Below are the code and all the weights of a small trained network. Each question names an input and a class and asks about switching units off, where a switched-off unit gives its printed mean instead of its output.

import numpy as np


def w(rows, s, z=0):
    codes = np.array(rows[::2]) - 128.0
    scale = np.full(codes.shape[1], s)
    scale[-1] = z or s
    return codes * scale


def norm(h):
    return h / np.sqrt((h * h).mean(-1, keepdims=True) + 1e-5)


def f(y):
    return np.maximum(y, 0)


def log_softmax(a):
    a = a - a.max(-1, keepdims=True)
    return a - np.log(np.exp(a).sum(-1, keepdims=True))


def net(x, mask):
    res = np.array(x, float).reshape(1, 2) / 4 @ E
    u = 0
    for l in range(2):
        y = f(norm(res) @ A[l][:, :-1].T + A[l][:, -1])
        res = res + np.where(mask[u : u + 6], y, B[l][:, -1]) @ B[l][:, :-1]
        u += 6
    return log_softmax(norm(res)[-1] @ U[:, :-1].T + U[:, -1])


A, B = {}, {}
E = w([
[123,196,122,76,83,118,112,161,118,94,111,96],'x0',
[249,122,124,113,142,145,128,141,140,53,106,133],'x1',
],0.016)
A[0] = w([
[83,148,129,146,121,78,169,89,120,127,187,183,146],'L0N0',
[77,200,193,157,92,118,119,152,112,227,193,112,172],'L0N1',
[195,175,124,120,102,133,147,134,89,129,225,109,7],'L0N2',
[89,183,140,52,42,127,89,183,39,85,88,47,156],'L0N3',
[132,154,114,29,155,197,129,150,106,2,121,97,183],'L0N4',
[146,118,147,190,209,149,164,141,148,73,211,188,180],'L0N5',
],0.0069,0.0014)
B[0] = w([
[179,58,154,239,64,84,150,86,215,97,43,99,166],'L0N0',
[207,102,93,155,57,155,87,172,190,101,204,91,208],'L0N1',
[87,148,152,140,109,190,163,147,133,136,146,97,152],'L0N2',
[116,113,196,34,236,37,208,135,82,120,112,182,245],'L0N3',
[137,240,99,111,98,217,186,158,138,66,41,211,219],'L0N4',
[141,39,73,138,46,80,106,101,164,200,255,161,185],'L0N5',
],0.0081,0.012)
A[1] = w([
[151,135,117,140,157,129,102,115,122,99,101,187,154],'L1N0',
[157,68,147,204,158,157,82,77,141,138,141,141,158],'L1N1',
[103,119,54,187,149,173,67,135,142,168,142,85,146],'L1N2',
[119,92,158,127,248,80,123,98,98,245,175,114,153],'L1N3',
[118,207,155,51,234,152,111,96,14,101,16,122,3],'L1N4',
[76,160,133,105,100,76,102,143,94,154,164,46,56],'L1N5',
],0.011,0.0039)
B[1] = w([
[70,127,159,88,129,80,114,143,164,89,115,68,182],'L1N0',
[47,165,102,137,157,135,115,136,41,160,145,120,230],'L1N1',
[162,146,170,67,172,185,155,67,88,164,65,175,180],'L1N2',
[85,141,249,207,11,126,91,53,129,193,69,28,179],'L1N3',
[25,118,89,171,228,74,127,71,21,239,119,148,245],'L1N4',
[189,97,171,166,104,91,104,171,182,44,133,86,169],'L1N5',
],0.012,0.011)
U = w([
[116,107,222,137,57,61,113,183,209,77,131,79,201],'0',
[189,185,117,72,65,195,166,157,249,62,52,166,129],'1',
[158,88,31,122,142,173,124,125,72,82,207,201,108],'2',
[93,94,166,185,69,185,98,66,82,231,141,108,199],'3',
[130,182,113,129,142,139,77,140,158,143,137,126,38],'4',
[109,142,125,118,147,161,72,121,167,116,95,121,5],'5',
[122,131,122,102,118,158,122,154,149,142,102,107,1],'6',
[99,178,137,70,200,97,174,145,11,109,67,189,176],'7',
],0.014,0.0044)

Each question gives the input, the list of numbers given to net, and the class t.
The units are the neurons (one row each of A and B). Each row of codes is followed by its name. A weight is (code - 128) times the scale printed after its matrix; where a second scale follows, it is the last column's (A, B and U).
mask holds one flag per neuron, layer by layer. A switched-off neuron (its flag False) gives its mean, the last column of its row in B, instead of its output. The means were averaged over made-up inputs and are rounded, as every weight is.
A unit's drop is (log p(t) with every unit on - log p(t) with that unit switched off) / (log p(t) with every unit on - log p(t) with every unit switched off).
most important unit: the unit with the biggest drop
k most important neurons: the k neurons with the biggest drops, biggest first
top k neurons in layer l: the k neurons of layer l with the biggest drops, biggest first
drop of u: that unit's drop, to one decimal
input [-4,3], class 3: most important unit -> L0N4
input [-8,8], class 3: 2 most important neurons -> (L0N4, L0N1)
input [-1,7], class 1: 2 most important neurons -> (L0N3, L1N4)
input [-3,6], class 2: 2 most important neurons -> (L0N5, L0N3)
input [-3,8], class 1: 3 most important neurons -> (L1N4, L0N4, L1N0)
input [1,6], class 1: 2 most important neurons -> (L0N3, L1N1)
input [-4,6], class 2: 4 most important neurons -> (L0N3, L0N5, L1N3, L1N4)
input [-2,5], class 1: 2 most important neurons -> (L1N4, L0N4)
input [-2,4], class 2: 4 most important neurons -> (L0N5, L1N3, L0N3, L1N4)
input [-5,8], class 2: 3 most important neurons -> (L0N5, L0N3, L1N4)
input [0,-1], class 3: 2 most important neurons -> (L0N4, L0N3)
input [6,-5], class 0: 2 most important neurons -> (L0N1, L0N4)
input [-2,2], class 3: top 2 neurons in layer 0 -> (L0N4, L0N5)
input [-5,7], class 2: most important unit -> L0N3
input [-1,6], class 1: drop of L0N3 -> 0.2
input [2,-7], class 0: drop of L1N0 -> 0.0
input [-1,5], class 1: drop of L1N4 -> 0.4
input [-4,4], class 3: top 3 neurons in layer 0 -> (L0N4, L0N5, L0N1)
